Below is a small trained network, with its code and all its weights. Each question gives an input and a target symbol and asks what happens when units are switched off, that is, made to give their printed mean instead of their output.

import numpy as np


def w(rows, s, z=0):
    codes = np.array(rows[::2]) - 128.0
    scale = np.full(codes.shape[1], s)
    scale[-1] = z or s
    return codes * scale


def norm(h):
    return h / np.sqrt((h * h).mean(-1, keepdims=True) + 1e-5)


def f(y):
    return y / 2 * (1 + np.tanh(0.7978845608 * (y + 0.044715 * y**3)))


def softmax(a):
    e = np.exp(a - a.max(-1, keepdims=True))
    return e / e.sum(-1, keepdims=True)


def log_softmax(a):
    a = a - a.max(-1, keepdims=True)
    return a - np.log(np.exp(a).sum(-1, keepdims=True))


def net(x, mask):
    ids = ['ΓΘΞΦαβδζηλμπστ'.index(c) for c in x.split()]
    T = len(ids)
    res = E[ids] + P[:T]
    r = norm(res)
    for j in range(3):
        rows = slice(2 * j, 2 * j + 2)
        q, k, v = (r @ M[0][rows].T for M in (Q, K, V))
        z = softmax(np.where(np.tri(T) > 0, q @ k.T / 2**0.5, -1e9)) @ v
        o = O[0][rows]
        res = res + np.where(mask[j], z, o[:, -1]) @ o[:, :-1]
    y = f(norm(res) @ A[0][:, :-1].T + A[0][:, -1])
    res = res + np.where(mask[3:7], y, B[0][:, -1]) @ B[0][:, :-1]
    return log_softmax(norm(res)[-1] @ U[:, :-1].T + U[:, -1])


Q, K, V, O, A, B = {}, {}, {}, {}, {}, {}
E = w([
[111,94,201,43,157,81],'Γ',
[166,142,68,111,254,124],'Θ',
[213,161,191,189,163,43],'Ξ',
[111,148,49,114,236,163],'Φ',
[156,183,253,132,203,159],'α',
[99,186,163,118,201,85],'β',
[49,223,168,185,114,233],'δ',
[182,126,38,182,172,163],'ζ',
[118,237,150,183,189,92],'η',
[188,153,92,145,246,191],'λ',
[136,131,104,75,253,195],'μ',
[34,175,170,68,172,127],'π',
[49,145,77,145,77,59],'σ',
[154,91,105,117,161,203],'τ',
],0.011)
P = w([
[171,178,88,66,55,134],'0',
[112,155,69,85,201,98],'1',
[61,3,91,189,249,131],'2',
[97,174,102,89,181,81],'3',
[45,23,123,204,221,113],'4',
[86,181,134,105,151,68],'5',
[54,71,150,188,157,91],'6',
],0.011)
Q[0] = w([
[125,32,140,179,137,126],'H0',
[154,113,152,104,56,133],'H0',
[70,2,152,220,175,131],'H1',
[102,159,125,139,182,107],'H1',
[117,204,123,107,153,117],'H2',
[56,37,148,220,197,124],'H2',
],0.018)
K[0] = w([
[44,123,223,156,198,38],'H0',
[142,112,74,102,195,151],'H0',
[19,146,248,178,134,33],'H1',
[128,147,188,144,31,118],'H1',
[189,125,116,116,54,175],'H2',
[45,148,231,177,104,62],'H2',
],0.015)
V[0] = w([
[141,77,194,86,116,102],'H0',
[73,150,139,90,96,60],'H0',
[252,106,127,196,112,56],'H1',
[179,53,163,38,153,151],'H1',
[128,189,221,165,137,227],'H2',
[183,134,199,94,205,65],'H2',
],0.018)
O[0] = w([
[81,82,153,66,162,76,81],'H0',
[69,129,181,149,113,95,150],'H0',
[209,99,115,146,151,69,38],'H1',
[124,143,146,22,171,96,140],'H1',
[196,112,168,115,183,252,173],'H2',
[169,212,224,134,136,98,254],'H2',
],0.022,0.0081)
A[0] = w([
[173,118,147,170,125,109,75],'N0',
[130,87,221,109,104,74,31],'N1',
[65,188,219,158,72,139,2],'N2',
[142,108,248,119,136,107,125],'N3',
],0.015,0.0065)
B[0] = w([
[106,148,149,192,128,160,145],'N0',
[73,109,48,44,165,58,159],'N1',
[253,102,89,59,2,159,223],'N2',
[209,4,95,53,128,101,254],'N3',
],0.014,0.0078)
U = w([
[70,74,151,77,152,55,225],'Γ',
[127,232,111,145,138,56,122],'Θ',
[179,61,134,193,179,31,158],'Ξ',
[94,191,47,132,99,144,100],'Φ',
[153,61,209,102,195,164,133],'α',
[190,104,124,95,29,101,104],'β',
[58,32,121,158,170,225,141],'δ',
[180,36,25,152,124,96,134],'ζ',
[159,153,168,248,109,132,103],'η',
[226,199,38,129,163,163,2],'λ',
[59,244,140,92,180,152,99],'μ',
[44,133,193,86,45,173,86],'π',
[62,40,112,183,104,80,249],'σ',
[124,32,28,55,160,137,121],'τ',
],0.016,0.0095)

Each question gives the input, a string of symbols that net reads in full, and the target symbol t.
The units are the heads (2 rows each of Q, K, V and O) and the neurons (one row each of A and B). Each row of codes is followed by its name. A weight is (code - 128) times the scale printed after its matrix; where a second scale follows, it is the last column's (O, A, B and U).
mask holds one flag per unit, heads first, then neurons. A switched-off unit (its flag False) gives its mean, the last column of its rows in O or B, instead of its output. The means were averaged over made-up inputs and are rounded, as every weight is.
A unit's drop is (log p(t) with every unit on - log p(t) with that unit switched off) / (log p(t) with every unit on - log p(t) with every unit switched off).
The circuit of an input: a set's keep is (log p(t) with only the set's units on - log p(t) with every unit switched off) / (log p(t) with every unit on - log p(t) with every unit switched off). Starting from all 7 units, units are removed one at a time, each time the one whose removal leaves the highest keep (on an exact tie, the one counted first), for as long as the keep stays at least 0.8.
circuit, biggest first: the units of the circuit, biggest drop first
unit that matters most: the unit with the biggest drop
k most important neurons: the k neurons with the biggest drops, biggest first
heads that matter: for each layer, one digit per head in row order, 1 if its drop is at least 0.15 and else 0, layers parted by /
drop when u is switched off: that unit's drop, to one decimal
input δ η Γ α δ λ, target δ: circuit, biggest first : (H2)
input μ σ λ α λ σ, target μ: heads that matter : 110
input ζ λ δ σ, target ζ: circuit, biggest first : (H2, H1)
input η α α Ξ δ σ, target η: heads that matter : 010
input α β μ, target β: circuit, biggest first : (N2, H2)
input η μ μ λ μ, target η: heads that matter : 010
input π π π, target π: heads that matter : 010
input λ δ Γ Γ, target λ: heads that matter : 100
input Θ λ λ σ η α, target Θ: heads that matter : 111
input μ λ λ λ ζ α, target μ: 2 most important neurons : (N3, N2)
input Ξ Θ λ λ μ, target Ξ: heads that matter : 010
input Θ μ Γ Γ, target Θ: circuit, biggest first : (H2, H0)
input β λ λ, target β: heads that matter : 000
input η λ α Γ, target η: circuit, biggest first : (H1)
input λ Θ μ α, target λ: heads that matter : 100
input σ η μ α λ δ, target σ: heads that matter : 001
input δ λ Γ Γ η ζ, target δ: heads that matter : 001
input α λ Γ η α η, target α: heads that matter : 001
input τ β δ δ α σ, target τ: heads that matter : 001
input μ μ π ζ μ, target π: unit that matters most : H1
input Γ λ η α β Θ, target Γ: drop when H0 is switched off : 0.1
input η μ λ τ τ, target η: drop when N3 is switched off : 0.2
input β π μ π, target β: drop when N2 is switched off : 1.0
input η η η Γ λ α, target η: drop when H1 is switched off : 0.6
